Below are the code and all the weights of a small trained network. Each question names an input and a class and asks about switching units off, where a switched-off unit gives its printed mean instead of its output.

import numpy as np


def w(rows, s, z=0):
    codes = np.array(rows[::2]) - 128.0
    scale = np.full(codes.shape[1], s)
    scale[-1] = z or s
    return codes * scale


def norm(h):
    return h / np.sqrt((h * h).mean(-1, keepdims=True) + 1e-5)


def f(y):
    return y / 2 * (1 + np.tanh(0.7978845608 * (y + 0.044715 * y**3)))


def log_softmax(a):
    a = a - a.max(-1, keepdims=True)
    return a - np.log(np.exp(a).sum(-1, keepdims=True))


def net(x, mask):
    res = np.array(x, float).reshape(1, 4) / 4 @ E
    u = 0
    for l in range(2):
        y = f(norm(res) @ A[l][:, :-1].T + A[l][:, -1])
        res = res + np.where(mask[u : u + 7], y, B[l][:, -1]) @ B[l][:, :-1]
        u += 7
    return log_softmax(norm(res)[-1] @ U[:, :-1].T + U[:, -1])


A, B = {}, {}
E = w([
[130,129,129,126,123],'x0',
[101,7,90,69,105],'x1',
[88,68,199,142,199],'x2',
[16,146,69,167,141],'x3',
],0.0011)
A[0] = w([
[165,240,167,180,172,3],'0.n1',
[79,62,201,129,250,64],'0.n2',
[106,2,97,58,108,156],'0.n3',
[162,254,166,163,179,48],'0.n4',
[111,70,220,125,244,105],'0.n5',
[161,183,63,151,57,25],'0.n6',
[187,199,58,59,46,153],'0.n7',
],0.003,0.0013)
B[0] = w([
[89,106,138,87,120,144],'0.n1',
[129,145,146,135,54,211],'0.n2',
[117,253,149,95,129,253],'0.n3',
[81,97,158,52,151,164],'0.n4',
[74,130,111,156,41,218],'0.n5',
[85,72,196,108,78,126],'0.n6',
[61,110,154,176,87,202],'0.n7',
],0.0038,0.0015)
A[1] = w([
[130,96,96,106,99,22],'1.n1',
[145,215,120,126,150,107],'1.n2',
[164,108,174,193,67,171],'1.n3',
[127,98,32,17,59,103],'1.n4',
[60,3,139,110,148,192],'1.n5',
[253,89,181,96,98,163],'1.n6',
[110,214,73,188,100,254],'1.n7',
],0.0036,0.00099)
B[1] = w([
[109,114,158,130,165,105],'1.n1',
[138,81,131,32,144,149],'1.n2',
[145,91,91,134,100,167],'1.n3',
[96,141,223,155,162,152],'1.n4',
[253,106,101,78,141,155],'1.n5',
[93,119,60,152,198,142],'1.n6',
[225,73,133,130,168,253],'1.n7',
],0.0036,0.0023)
U = w([
[60,232,244,30,168,112],'0',
[80,98,174,230,2,53],'1',
[194,110,118,83,123,255],'2',
[142,121,27,176,232,35],'3',
],0.0071,0.0026)

Each question gives the input, the list of numbers given to net, and the class t.
The units are the neurons (one row each of A and B). Each row of codes is followed by its name. A weight is (code - 128) times the scale printed after its matrix; where a second scale follows, it is the last column's (A, B and U).
mask holds one flag per neuron, layer by layer. A switched-off neuron (its flag False) gives its mean, the last column of its row in B, instead of its output. The means were averaged over made-up inputs and are rounded, as every weight is.
A unit's drop is (log p(t) with every unit on - log p(t) with that unit switched off) / (log p(t) with every unit on - log p(t) with every unit switched off).
The circuit of an input: a set's keep is (log p(t) with only the set's units on - log p(t) with every unit switched off) / (log p(t) with every unit on - log p(t) with every unit switched off). Starting from the 12 units with the biggest drops (on a tie, the unit counted first), units are removed one at a time, each time the one whose removal leaves the highest keep (on an exact tie, the one counted first), for as long as the keep stays at least 0.8.
circuit, biggest first: the units of the circuit, biggest drop first
unit that matters most: the unit with the biggest drop
top k neurons: the k neurons with the biggest drops, biggest first
k most important neurons of layer l: the k neurons of layer l with the biggest drops, biggest first
input [3,-5,-7,-3], class 1: unit that matters most -> 0.n7
input [-2,7,7,-8], class 3: top 4 neurons -> [1.n6; 0.n4; 0.n7; 0.n6]
input [3,1,7,-4], class 1: 2 most important neurons of layer 0 -> [0.n5; 0.n2]
input [2,-2,-3,-5], class 3: 3 most important neurons of layer 1 -> [1.n6; 1.n2; 1.n7]
input [-8,8,8,-4], class 0: top 2 neurons -> [0.n3; 0.n7]
input [-5,7,-2,-6], class 0: top 4 neurons -> [0.n3; 1.n4; 1.n5; 1.n7]
input [6,-1,-2,5], class 2: circuit, biggest first -> [1.n5; 0.n6; 0.n5; 0.n3]
input [-6,-5,5,3], class 2: 3 most important neurons of layer 0 -> [0.n3; 0.n7; 0.n4]
input [-7,0,3,5], class 2: circuit, biggest first -> [1.n7; 0.n7; 1.n6; 0.n2]
input [8,8,-7,8], class 0: top 4 neurons -> [0.n3; 1.n4; 0.n5; 1.n3]
input [-4,-7,-5,-5], class 0: top 2 neurons -> [0.n4; 1.n7]
input [-3,-6,-5,-5], class 0: top 3 neurons -> [0.n4; 0.n1; 1.n7]
input [-4,-1,-4,-7], class 3: top 2 neurons -> [1.n6; 0.n5]
input [-6,-5,6,7], class 3: top 3 neurons -> [0.n3; 0.n7; 0.n6]
input [-5,8,-5,-4], class 0: top 2 neurons -> [0.n3; 1.n4]
input [-4,-6,5,-7], class 3: top 2 neurons -> [0.n3; 1.n6]
input [-2,5,8,3], class 1: circuit, biggest first -> [0.n2; 0.n5]
input [5,-1,-8,-1], class 1: circuit, biggest first -> [0.n7]
input [4,-7,3,-8], class 3: 2 most important neurons of layer 0 -> [0.n3; 0.n6]
input [2,4,-7,2], class 1: most important neuron of layer 0 -> [0.n7]
input [-1,-5,0,-8], class 3: top 2 neurons -> [1.n6; 0.n3]
